a =
[[130 151 149 107 113 124 105]
 [126 127 130 131 126 124 137]
 [124 130 123 131 132 128 126]
 [130 152 143 111 110 125 109]
 [127 155 142 109 113 136 104]]
Indices start at 0.
The entry in the bottom-right corner: 104
Give the top-left entry.
130
Give the bottom-left entry.
127
The entry directly above 125: 128
The entry at row 2, column 1 is 130
Give the entry just right of the centre entry.
132
The entry at row 0, column 1: 151
The entry at row 2, column 2 -> 123
The entry just right of the largest entry: 142
Give the entry directly above the smallest entry.
109
The top-right entry is 105
The entry at the centre is 131
Give the entry at row 2, column 0.
124

Questions about the grid below. Rows and columns are numbered from 0.
1) Which number is the entry at row 0, column 1?
2) Which number is the entry just right of the smallest entry?
3) Which number is the entry just left of 147?
4) Which number is the top-right entry?
5) Which number is the bottom entry of the column that holds the largest entry?
6) Which number is the smallest entry?
7) Which number is the entry just left of the largest entry?
8) Which number is the entry in the bottom-left corner?
array([[120, 129, 124, 116, 115, 130, 115, 118, 150, 122, 137, 147, 132],
       [125, 121, 126, 126, 129, 121, 132, 124, 118, 126, 127, 149, 127],
       [120, 131, 131, 119, 119, 129, 122, 121, 138, 124, 137, 137, 131],
       [130, 121, 134, 125, 138, 122, 129, 130, 113, 124, 129, 118, 138],
       [123, 133, 127, 121, 118, 135, 121, 120, 121, 116, 135, 148, 132],
       [127, 125, 127, 132, 135, 121, 123, 127, 125, 124, 128, 132, 127]])
1) 129
2) 124
3) 137
4) 132
5) 125
6) 113
7) 118
8) 127

data =
[[119 131 142 142]
 [130 131 134 150]
 [131 133 134 149]
 [125 129 136 149]
 [131 133 134 149]]
Find the bottom entry of the column that holds the smallest entry.
131
The 2nd entry on the main diagonal: 131
The smallest entry in the first row: 119
The entry directly below 119: 130
The last entry in the row that holds the largest entry -> 150
The entry directly below 129 is 133
The 2nd-last entry, reading row by row: 134
The entry just left of 129 is 125

Read these off the row that follows.
1) Which number is the entry just right of 100?
2) Which number is the entry just right of 146?
[113 113 136 146 122 100 110 126 109 124]
1) 110
2) 122

Read these off the matrix that follows. Indices start at 0.
1) Find the entry at row 0, column 0.
2) Find the bottom entry of the column that holds the smallest entry.
3) Find the entry directly below the smallest entry.
4) Find the entry in row 1 and column 0.
5) Find the entry in the top-right corner.
6) Find the entry in row 2 and column 0.
7) Find the top entry of the column that holds the smallest entry.
118  130  129  122  113  125  128  129  130  129  131  130  132  132  134  134
156  121  114  123  118  129  121  129  122  128  116  122  115  124  116  116
124  129  130  127  127  125  123  129  129  128  129  129  122  129  123  130
126  128  127  121  115  122  118  130  129  129  128  128  117  131  120  131
125  128  129  125  123  124  122  129  129  128  129  128  120  130  122  130
125  130  133  134  146  126  123  127  129  128  131  129  119  127  119  129
124  128  128  122  115  122  120  130  129  129  128  128  119  131  122  131
124  128  128  123  118  124  122  129  129  129  129  128  122  131  124  131
120  130  133  133  137  130  134  127  130  128  132  130  137  128  135  131
1) 118
2) 137
3) 118
4) 156
5) 134
6) 124
7) 113

[[131 149 135 133 133 137 125 119 125 142 120 131 123 118 135]
 [127 131 123 140 114 137 131 122 125 134 131 134 125 121 125]
 [131 139 131 133 142 141 131 124 125 115 128 144 117 109 118]]
The bottom-left entry is 131
The entry just left of the centre entry is 131
The bottom entry of the column that holds the largest entry: 139
The fifth entry in reading order is 133
The 2nd entry in reading order is 149
The entry directly below 122 is 124
The bottom-right entry is 118
The smallest entry in the last row is 109
Find the first entry in reading order.
A: 131
Find the entry just left of the smallest entry.
A: 117
Find the entry in the top-right corner.
A: 135
The entry directly above the centre entry is 119
The entry directly below 114 is 142
The fifth-last entry, reading row by row: 128
Find the fourth entry in reading order.
A: 133
